Below are the code and all the weights of a small trained network. Each question names an input and a class and asks about switching units off, where a switched-off unit gives its printed mean instead of its output.

import numpy as np


def w(rows, s, z=0):
    codes = np.array(rows[::2]) - 128.0
    scale = np.full(codes.shape[1], s)
    scale[-1] = z or s
    return codes * scale


def f(y):
    return y / 2 * (1 + np.tanh(0.7978845608 * (y + 0.044715 * y**3)))


def log_softmax(a):
    a = a - a.max(-1, keepdims=True)
    return a - np.log(np.exp(a).sum(-1, keepdims=True))


def net(x, mask):
    res = np.array(x, float).reshape(1, 6) / 4 @ E
    y = f(res @ A[0][:, :-1].T + A[0][:, -1])
    res = res + np.where(mask, y, B[0][:, -1]) @ B[0][:, :-1]
    return log_softmax(res[-1] @ U[:, :-1].T + U[:, -1])


A, B = {}, {}
E = w([
[169,98,152,181,134,167,227,181],'x0',
[211,121,162,176,128,31,29,89],'x1',
[191,104,16,100,155,143,151,78],'x2',
[122,2,187,155,215,158,195,157],'x3',
[209,104,141,113,116,52,105,32],'x4',
[152,104,106,62,156,216,111,165],'x5',
],0.0088)
A[0] = w([
[100,160,105,99,193,255,125,91,82],'N0',
[160,9,143,191,214,120,144,47,226],'N1',
[113,207,17,3,77,200,117,181,195],'N2',
[19,108,149,203,73,72,120,139,248],'N3',
[116,127,74,55,239,211,190,112,253],'N4',
[227,108,139,71,177,133,53,168,145],'N5',
],0.0072,0.0055)
B[0] = w([
[41,92,84,94,34,135,132,125,175],'N0',
[205,171,158,140,105,82,147,169,243],'N1',
[157,76,164,83,79,123,101,167,247],'N2',
[126,137,169,78,247,20,143,106,211],'N3',
[99,26,153,123,124,62,212,86,253],'N4',
[146,110,158,171,199,45,121,51,168],'N5',
],0.011)
U = w([
[209,176,51,209,29,89,85,73,52],'0',
[239,97,122,100,172,40,43,88,252],'1',
[96,157,44,242,70,180,54,144,3],'2',
[54,176,169,127,81,168,141,193,56],'3',
[119,222,61,42,62,75,47,76,77],'4',
[43,2,81,23,148,160,83,89,85],'5',
[80,187,83,139,185,176,12,144,6],'6',
[111,74,148,93,125,165,210,191,162],'7',
],0.0087,0.0056)

Each question gives the input, the list of numbers given to net, and the class t.
The units are the neurons (one row each of A and B). Each row of codes is followed by its name. A weight is (code - 128) times the scale printed after its matrix; where a second scale follows, it is the last column's (A, B and U).
mask holds one flag per neuron, in row order. A switched-off neuron (its flag False) gives its mean, the last column of its row in B, instead of its output. The means were averaged over made-up inputs and are rounded, as every weight is.
A unit's drop is (log p(t) with every unit on - log p(t) with that unit switched off) / (log p(t) with every unit on - log p(t) with every unit switched off).
The circuit of an input: a set's keep is (log p(t) with only the set's units on - log p(t) with every unit switched off) / (log p(t) with every unit on - log p(t) with every unit switched off). Starting from all 6 units, units are removed one at a time, each time the one whose removal leaves the highest keep (on an exact tie, the one counted first), for as long as the keep stays at least 0.8.
units of the circuit, in order: the units of the circuit, biggest drop first
most important unit: the unit with the biggest drop
top k neurons: the k neurons with the biggest drops, biggest first
drop of u: that unit's drop, to one decimal
input [2,-3,8,-5,4,-5], class 0: top 3 neurons	[N3 N5 N4]
input [7,3,7,-5,-1,-5], class 0: most important unit	N3
input [-2,-4,8,-2,7,2], class 5: top 2 neurons	[N4 N3]
input [-2,-2,-1,2,3,5], class 5: units of the circuit, in order	[N1 N3]
input [-5,-1,5,-2,5,-3], class 4: units of the circuit, in order	[N4 N3]
input [3,-2,8,-2,6,-6], class 0: units of the circuit, in order	[N3 N2]
input [-1,-5,2,-8,4,1], class 5: top 2 neurons	[N1 N2]
input [0,-6,4,-1,-6,-4], class 5: top 2 neurons	[N1 N0]
input [-1,2,-1,-3,-6,7], class 5: top 2 neurons	[N1 N0]
input [-2,-1,-7,-3,-6,6], class 5: top 4 neurons	[N1 N0 N2 N3]
input [3,-1,6,-2,-5,3], class 5: drop of N1	0.4
input [-3,-4,-2,-4,-6,-1], class 5: drop of N1	0.6
input [0,-2,4,-5,-3,3], class 5: drop of N1	0.2
input [-1,3,8,-6,-8,8], class 5: drop of N1	0.0
